Here is a tiny trained network, its code and every weight. The questions are about switching its units off for an input and a target symbol, where a switched-off unit gives its printed mean instead of its output.

import numpy as np


def w(rows, s, z=0):
    codes = np.array(rows[::2]) - 128.0
    scale = np.full(codes.shape[1], s)
    scale[-1] = z or s
    return codes * scale


def f(y):
    return np.maximum(y, 0)


def softmax(a):
    e = np.exp(a - a.max(-1, keepdims=True))
    return e / e.sum(-1, keepdims=True)


def log_softmax(a):
    a = a - a.max(-1, keepdims=True)
    return a - np.log(np.exp(a).sum(-1, keepdims=True))


def net(x, mask):
    ids = ['Δαεζξπστφψω'.index(c) for c in x.split()]
    T = len(ids)
    res = E[ids] + P[:T]
    r = res
    for j in range(2):
        rows = slice(4 * j, 4 * j + 4)
        q, k, v = (r @ M[0][rows].T for M in (Q, K, V))
        z = softmax(np.where(np.tri(T) > 0, q @ k.T / 4**0.5, -1e9)) @ v
        o = O[0][rows]
        res = res + np.where(mask[j], z, o[:, -1]) @ o[:, :-1]
    y = f(res @ A[0][:, :-1].T + A[0][:, -1])
    res = res + np.where(mask[2:6], y, B[0][:, -1]) @ B[0][:, :-1]
    return log_softmax(res[-1] @ U[:, :-1].T + U[:, -1])


Q, K, V, O, A, B = {}, {}, {}, {}, {}, {}
E = w([
[180,158,81,107],'Δ',
[215,190,69,110],'α',
[218,160,61,98],'ε',
[172,87,50,158],'ζ',
[196,244,143,43],'ξ',
[83,63,112,143],'π',
[185,95,62,104],'σ',
[99,130,141,129],'τ',
[101,49,78,246],'φ',
[48,127,140,248],'ψ',
[149,254,171,203],'ω',
],0.01)
P = w([
[81,142,19,108],'0',
[8,85,130,57],'1',
[155,139,55,117],'2',
[73,181,50,155],'3',
[73,88,145,72],'4',
[165,125,87,136],'5',
[92,173,74,165],'6',
[112,99,170,85],'7',
[178,118,114,152],'8',
[117,163,95,172],'9',
[154,135,205,78],'10',
[193,106,143,175],'11',
[140,153,120,187],'12',
],0.016)
Q[0] = w([
[75,94,60,29],'h1',
[156,58,239,100],'h1',
[249,125,49,128],'h1',
[153,45,241,79],'h1',
[238,196,71,175],'h2',
[115,122,81,80],'h2',
[176,121,38,130],'h2',
[134,91,176,129],'h2',
],0.012)
K[0] = w([
[144,76,104,79],'h1',
[85,154,45,39],'h1',
[194,82,165,111],'h1',
[105,137,40,120],'h1',
[196,68,181,114],'h2',
[108,137,149,194],'h2',
[212,113,150,187],'h2',
[169,163,3,122],'h2',
],0.016)
V[0] = w([
[185,67,108,97],'h1',
[209,254,69,32],'h1',
[131,130,135,227],'h1',
[83,34,10,157],'h1',
[126,227,76,77],'h2',
[119,197,61,215],'h2',
[68,218,113,178],'h2',
[231,98,59,9],'h2',
],0.0089)
O[0] = w([
[91,31,104,134,98],'h1',
[155,138,84,34,254],'h1',
[137,151,62,194,148],'h1',
[235,2,155,171,217],'h1',
[157,194,192,103,235],'h2',
[98,204,110,194,239],'h2',
[167,141,198,169,178],'h2',
[217,105,75,71,215],'h2',
],0.0075,0.0054)
A[0] = w([
[93,65,43,101,12],'n1',
[57,75,248,25,168],'n2',
[128,88,194,101,255],'n3',
[98,10,2,136,78],'n4',
],0.0086,0.008)
B[0] = w([
[51,188,57,100,149],'n1',
[113,43,105,248,194],'n2',
[45,157,215,81,253],'n3',
[62,94,73,104,238],'n4',
],0.013,0.0053)
U = w([
[185,107,156,117,108],'Δ',
[253,111,143,142,88],'α',
[175,121,132,94,92],'ε',
[124,113,115,125,73],'ζ',
[106,180,220,13,98],'ξ',
[86,94,209,96,242],'π',
[64,148,136,69,45],'σ',
[118,125,206,88,254],'τ',
[176,81,119,206,123],'φ',
[231,114,151,254,98],'ψ',
[77,240,113,142,78],'ω',
],0.0093,0.0074)

Each question gives the input, a string of symbols that net reads in full, and the target symbol t.
The units are the heads (4 rows each of Q, K, V and O) and the neurons (one row each of A and B). Each row of codes is followed by its name. A weight is (code - 128) times the scale printed after its matrix; where a second scale follows, it is the last column's (O, A, B and U).
mask holds one flag per unit, heads first, then neurons. A switched-off unit (its flag False) gives its mean, the last column of its rows in O or B, instead of its output. The means were averaged over made-up inputs and are rounded, as every weight is.
A unit's drop is (log p(t) with every unit on - log p(t) with that unit switched off) / (log p(t) with every unit on - log p(t) with every unit switched off).
The circuit of an input: a set's keep is (log p(t) with only the set's units on - log p(t) with every unit switched off) / (log p(t) with every unit on - log p(t) with every unit switched off). Starting from all 6 units, units are removed one at a time, each time the one whose removal leaves the highest keep (on an exact tie, the one counted first), for as long as the keep stays at least 0.8.
units of the circuit, in order: the units of the circuit, biggest drop first
most important unit: the unit with the biggest drop
top k neurons: the k neurons with the biggest drops, biggest first
heads that matter: for each layer, one digit per head in row order, 1 if its drop is at least 0.15 and else 0, layers parted by /
input φ π ε π ε ω σ Δ ψ Δ, target ψ: most important unit => h1
input Δ σ ε ω ε ζ, target ζ: top 2 neurons => n4; n3
input ω ω σ ω ε α π α ξ ψ, target ψ: heads that matter => 10
input α φ π, target π: units of the circuit, in order => h1; n3; n4; h2
input ω σ σ ε, target σ: heads that matter => 11
input φ Δ ζ ε ε ψ φ, target ψ: top 2 neurons => n3; n1
input Δ π ε Δ, target π: units of the circuit, in order => h1; h2; n3
input ζ α α Δ σ φ τ, target φ: heads that matter => 10
input α φ φ ε, target φ: units of the circuit, in order => h1; h2
input σ τ ζ φ ζ σ Δ, target σ: top 2 neurons => n4; n1
input ε ε σ ω ξ, target π: units of the circuit, in order => n2; n3; h1
input ζ ω σ ε ξ, target π: units of the circuit, in order => n3; n2; h1
input ζ α α, target α: units of the circuit, in order => h2; n3
input α ζ ζ ω π σ, target σ: most important unit => h2
input ξ ω α ω ξ ψ, target ψ: top 3 neurons => n3; n4; n1
input ζ α ω Δ ω ζ α ψ φ π, target ψ: top 3 neurons => n3; n4; n1
input α φ α α φ π ε ζ ω ξ φ, target ξ: heads that matter => 01
input π τ ε ω ω Δ α ζ ε ω ω α π, target ω: heads that matter => 10
input ε ω α, target α: heads that matter => 01
input ψ ω α φ ξ ξ Δ, target ξ: most important unit => h1
input π Δ φ ε, target φ: units of the circuit, in order => h1; n4
input α τ φ, target φ: heads that matter => 11
input ω ξ ψ ε ψ ζ ω ζ α α ζ, target ξ: heads that matter => 01
input ε ω ψ ε ψ Δ φ, target ψ: heads that matter => 10
input ζ ε α α ω ζ φ σ ζ ε ε φ Δ, target φ: heads that matter => 11
input ε ω ω ω ω α ζ ω, target ξ: top 2 neurons => n2; n3
input ω α ζ π ψ ζ ε, target ψ: units of the circuit, in order => h1
input ω α ε ω ζ φ σ, target φ: units of the circuit, in order => h1; n4
input Δ ω ψ φ φ Δ ζ, target φ: top 2 neurons => n4; n3
